Here is a tiny trained network, its code and every weight. The questions are about switching its units off for an input and a class, where a switched-off unit gives its printed mean instead of its output.

import numpy as np


def w(rows, s, z=0):
    codes = np.array(rows[::2]) - 128.0
    scale = np.full(codes.shape[1], s)
    scale[-1] = z or s
    return codes * scale


def norm(h):
    return h / np.sqrt((h * h).mean(-1, keepdims=True) + 1e-5)


def f(y):
    return y / 2 * (1 + np.tanh(0.7978845608 * (y + 0.044715 * y**3)))


def log_softmax(a):
    a = a - a.max(-1, keepdims=True)
    return a - np.log(np.exp(a).sum(-1, keepdims=True))


def net(x, mask):
    res = np.array(x, float).reshape(1, 4) / 4 @ E
    u = 0
    for l in range(3):
        y = f(norm(res) @ A[l][:, :-1].T + A[l][:, -1])
        res = res + np.where(mask[u : u + 3], y, B[l][:, -1]) @ B[l][:, :-1]
        u += 3
    return log_softmax(norm(res)[-1] @ U[:, :-1].T + U[:, -1])


A, B = {}, {}
E = w([
[119,99,46,130,159,178,156,68,185,113],'x0',
[58,200,168,167,120,173,144,140,155,215],'x1',
[109,126,152,162,168,3,240,162,134,230],'x2',
[85,168,204,139,150,216,100,108,138,167],'x3',
],0.011)
A[0] = w([
[181,118,133,119,73,101,132,114,92,161,45],'0.n1',
[101,142,84,157,188,63,255,114,208,214,3],'0.n2',
[134,143,125,126,123,159,77,124,176,55,63],'0.n3',
],0.0072,0.0051)
B[0] = w([
[169,89,162,183,157,100,86,124,156,128,122],'0.n1',
[101,2,59,206,156,92,183,158,188,232,255],'0.n2',
[124,90,88,165,160,120,168,70,195,165,174],'0.n3',
],0.0097,0.0071)
A[1] = w([
[88,114,162,71,204,128,154,137,121,243,64],'1.n1',
[51,192,225,197,117,202,88,209,151,233,2],'1.n2',
[52,229,255,168,126,147,101,83,127,210,48],'1.n3',
],0.0064,0.0071)
B[1] = w([
[90,87,159,101,91,150,71,138,221,177,218],'1.n1',
[85,247,251,57,69,193,102,106,2,194,253],'1.n2',
[116,159,184,39,20,124,96,159,71,239,243],'1.n3',
],0.0076,0.0031)
A[2] = w([
[106,126,115,114,141,132,145,134,107,148,77],'2.n1',
[170,103,139,131,111,2,114,154,84,87,2],'2.n2',
[61,213,149,179,181,92,234,106,131,172,53],'2.n3',
],0.0087,0.0044)
B[2] = w([
[181,22,191,95,141,170,127,133,89,136,120],'2.n1',
[213,180,192,77,125,2,137,158,67,98,242],'2.n2',
[75,61,118,166,141,133,248,143,201,144,255],'2.n3',
],0.0076,0.0035)
U = w([
[213,133,129,103,114,17,114,163,59,59,81],'0',
[83,196,213,100,78,190,97,122,86,188,171],'1',
[124,187,130,159,142,142,178,126,132,88,2],'2',
[97,41,114,184,150,79,195,160,174,224,195],'3',
[140,106,37,130,124,248,54,54,172,28,173],'4',
],0.014,0.0068)

Each question gives the input, the list of numbers given to net, and the class t.
The units are the neurons (one row each of A and B). Each row of codes is followed by its name. A weight is (code - 128) times the scale printed after its matrix; where a second scale follows, it is the last column's (A, B and U).
mask holds one flag per neuron, layer by layer. A switched-off neuron (its flag False) gives its mean, the last column of its row in B, instead of its output. The means were averaged over made-up inputs and are rounded, as every weight is.
A unit's drop is (log p(t) with every unit on - log p(t) with that unit switched off) / (log p(t) with every unit on - log p(t) with every unit switched off).
The circuit of an input: a set's keep is (log p(t) with only the set's units on - log p(t) with every unit switched off) / (log p(t) with every unit on - log p(t) with every unit switched off). Starting from all 9 units, units are removed one at a time, each time the one whose removal leaves the highest keep (on an exact tie, the one counted first), for as long as the keep stays at least 0.8.
circuit, biggest first: the units of the circuit, biggest drop first
k most important neurons: the k neurons with the biggest drops, biggest first
drop when u is switched off: that unit's drop, to one decimal
input [7,7,-5,4], class 1: circuit, biggest first -> [0.n2, 1.n3]
input [-7,2,5,4], class 1: most important neuron -> [1.n2]
input [-1,-7,4,5], class 0: circuit, biggest first -> [0.n2, 2.n2]
input [6,1,-1,-2], class 4: 2 most important neurons -> [0.n2, 2.n3]
input [3,4,-3,0], class 4: circuit, biggest first -> [0.n2, 0.n3, 1.n2]
input [-3,6,5,4], class 1: 2 most important neurons -> [1.n2, 1.n3]
input [6,6,-2,0], class 1: 3 most important neurons -> [0.n2, 0.n3, 1.n2]
input [0,-4,-2,-2], class 0: 3 most important neurons -> [0.n2, 2.n2, 1.n1]
input [5,-5,0,6], class 4: drop when 0.n2 is switched off -> 0.2
input [0,-8,5,-4], class 0: drop when 2.n2 is switched off -> 0.1
input [7,8,-3,2], class 1: drop when 0.n2 is switched off -> 0.3
